Below is a small trained network, with its code and all its weights. Each question gives an input and a class and asks what happens when units are switched off, that is, made to give their printed mean instead of their output.

import numpy as np


def w(rows, s, z=0):
    codes = np.array(rows[::2]) - 128.0
    scale = np.full(codes.shape[1], s)
    scale[-1] = z or s
    return codes * scale


def f(y):
    return np.maximum(y, 0)


def log_softmax(a):
    a = a - a.max(-1, keepdims=True)
    return a - np.log(np.exp(a).sum(-1, keepdims=True))


def net(x, mask):
    res = np.array(x, float).reshape(1, 7) / 4 @ E
    y = f(res @ A[0][:, :-1].T + A[0][:, -1])
    res = res + np.where(mask, y, B[0][:, -1]) @ B[0][:, :-1]
    return log_softmax(res[-1] @ U[:, :-1].T + U[:, -1])


A, B = {}, {}
E = w([
[4,149,94,174,143,134,139,175,170],'x0',
[137,168,141,202,116,97,126,138,42],'x1',
[131,128,129,131,129,127,128,128,131],'x2',
[129,69,77,145,21,98,148,126,133],'x3',
[127,119,126,131,134,132,133,124,124],'x4',
[131,114,126,136,138,133,131,124,127],'x5',
[130,129,130,130,128,127,128,128,131],'x6',
],0.015)
A[0] = w([
[74,80,86,149,93,129,139,128,191,119],'N0',
[124,75,66,83,63,132,125,128,148,141],'N1',
[161,158,153,29,226,143,129,115,129,255],'N2',
[43,184,122,142,223,122,130,134,146,143],'N3',
[169,70,101,115,37,107,144,97,104,142],'N4',
[141,205,141,166,196,125,122,129,43,163],'N5',
[85,96,109,71,150,127,124,129,230,156],'N6',
[204,150,132,120,119,111,142,110,68,161],'N7',
[119,135,105,115,140,118,132,113,139,124],'N8',
[104,130,113,139,143,114,125,119,140,142],'N9',
[56,118,84,240,35,106,137,137,82,72],'N10',
[206,137,137,144,121,113,117,125,51,128],'N11',
[200,78,127,6,139,134,125,115,180,210],'N12',
],0.015,0.0077)
B[0] = w([
[59,76,114,140,112,84,121,103,206,203],'N0',
[138,70,153,196,124,80,140,201,142,207],'N1',
[135,107,52,37,185,113,95,6,168,246],'N2',
[145,232,159,148,157,206,136,193,146,225],'N3',
[181,105,113,139,108,213,101,197,42,224],'N4',
[112,150,244,162,163,50,167,132,133,212],'N5',
[58,77,107,115,66,202,121,119,198,233],'N6',
[107,81,182,86,105,156,118,89,101,205],'N7',
[123,141,137,103,97,125,96,133,139,141],'N8',
[103,152,134,126,126,130,125,145,142,151],'N9',
[150,199,22,104,93,70,152,59,58,217],'N10',
[72,102,171,99,83,166,134,77,107,205],'N11',
[251,166,76,165,219,61,119,180,132,253],'N12',
],0.023)
U = w([
[172,162,36,111,148,59,106,64,131,249],'0',
[199,75,103,180,144,134,77,198,129,72],'1',
[103,72,226,95,135,115,112,71,135,113],'2',
[128,90,164,143,40,185,123,128,48,94],'3',
[95,129,129,118,149,254,75,141,218,228],'4',
[53,65,107,193,39,115,123,155,185,10],'5',
[119,215,173,197,147,123,159,162,119,15],'6',
],0.0081,0.0014)

Each question gives the input, the list of numbers given to net, and the class t.
The units are the neurons (one row each of A and B). Each row of codes is followed by its name. A weight is (code - 128) times the scale printed after its matrix; where a second scale follows, it is the last column's (A, B and U).
mask holds one flag per neuron, in row order. A switched-off neuron (its flag False) gives its mean, the last column of its row in B, instead of its output. The means were averaged over made-up inputs and are rounded, as every weight is.
A unit's drop is (log p(t) with every unit on - log p(t) with that unit switched off) / (log p(t) with every unit on - log p(t) with every unit switched off).
The circuit of an input: a set's keep is (log p(t) with only the set's units on - log p(t) with every unit switched off) / (log p(t) with every unit on - log p(t) with every unit switched off). Starting from the 12 units with the biggest drops (on a tie, the unit counted first), units are removed one at a time, each time the one whose removal leaves the highest keep (on an exact tie, the one counted first), for as long as the keep stays at least 0.8.
units of the circuit, in order: the units of the circuit, biggest drop first
top k neurons: the k neurons with the biggest drops, biggest first
drop when u is switched off: that unit's drop, to one decimal
input [0,2,0,0,2,-4,-8], class 2: units of the circuit, in order -> N12
input [3,-1,-1,1,-8,3,-8], class 5: units of the circuit, in order -> N2, N12
input [1,5,-4,-8,-2,-4,8], class 6: top 4 neurons -> N3, N5, N6, N0
input [2,6,5,0,-2,-6,1], class 6: top 2 neurons -> N2, N5
input [-8,1,6,-8,-5,-6,2], class 2: top 2 neurons -> N7, N5
input [-8,1,-6,7,-2,-1,-2], class 3: top 2 neurons -> N11, N7
input [1,3,5,-7,-5,8,6], class 6: top 2 neurons -> N3, N5
input [-1,8,-8,0,4,-1,0], class 2: top 2 neurons -> N5, N4
input [6,1,-7,0,-5,-4,5], class 6: top 3 neurons -> N2, N3, N10
input [0,-4,-6,8,-5,-1,-5], class 1: top 2 neurons -> N4, N12
input [-4,-8,-7,1,-6,-4,5], class 1: top 2 neurons -> N10, N1
input [-4,0,2,2,7,7,7], class 1: top 2 neurons -> N12, N6
input [1,-4,-4,-7,-2,-2,-6], class 4: top 3 neurons -> N10, N3, N6
input [1,-3,4,5,3,2,1], class 5: units of the circuit, in order -> N0
input [4,0,5,-2,5,-4,-6], class 4: top 2 neurons -> N12, N10
input [8,1,-2,-7,-2,7,8], class 6: top 2 neurons -> N5, N3
input [-7,2,2,2,0,5,-7], class 3: top 2 neurons -> N11, N4
input [2,-7,1,7,-7,-1,0], class 5: top 2 neurons -> N0, N6
input [2,-8,5,5,-1,-2,-1], class 5: drop when N6 is switched off -> 0.9
input [-4,-1,-4,8,7,-6,7], class 1: drop when N8 is switched off -> 0.0
input [8,0,-5,5,-4,8,2], class 5: units of the circuit, in order -> N0
input [-1,6,-8,6,-2,0,1], class 3: drop when N2 is switched off -> 0.1
input [-3,-8,3,2,-7,-3,4], class 1: drop when N12 is switched off -> 0.4
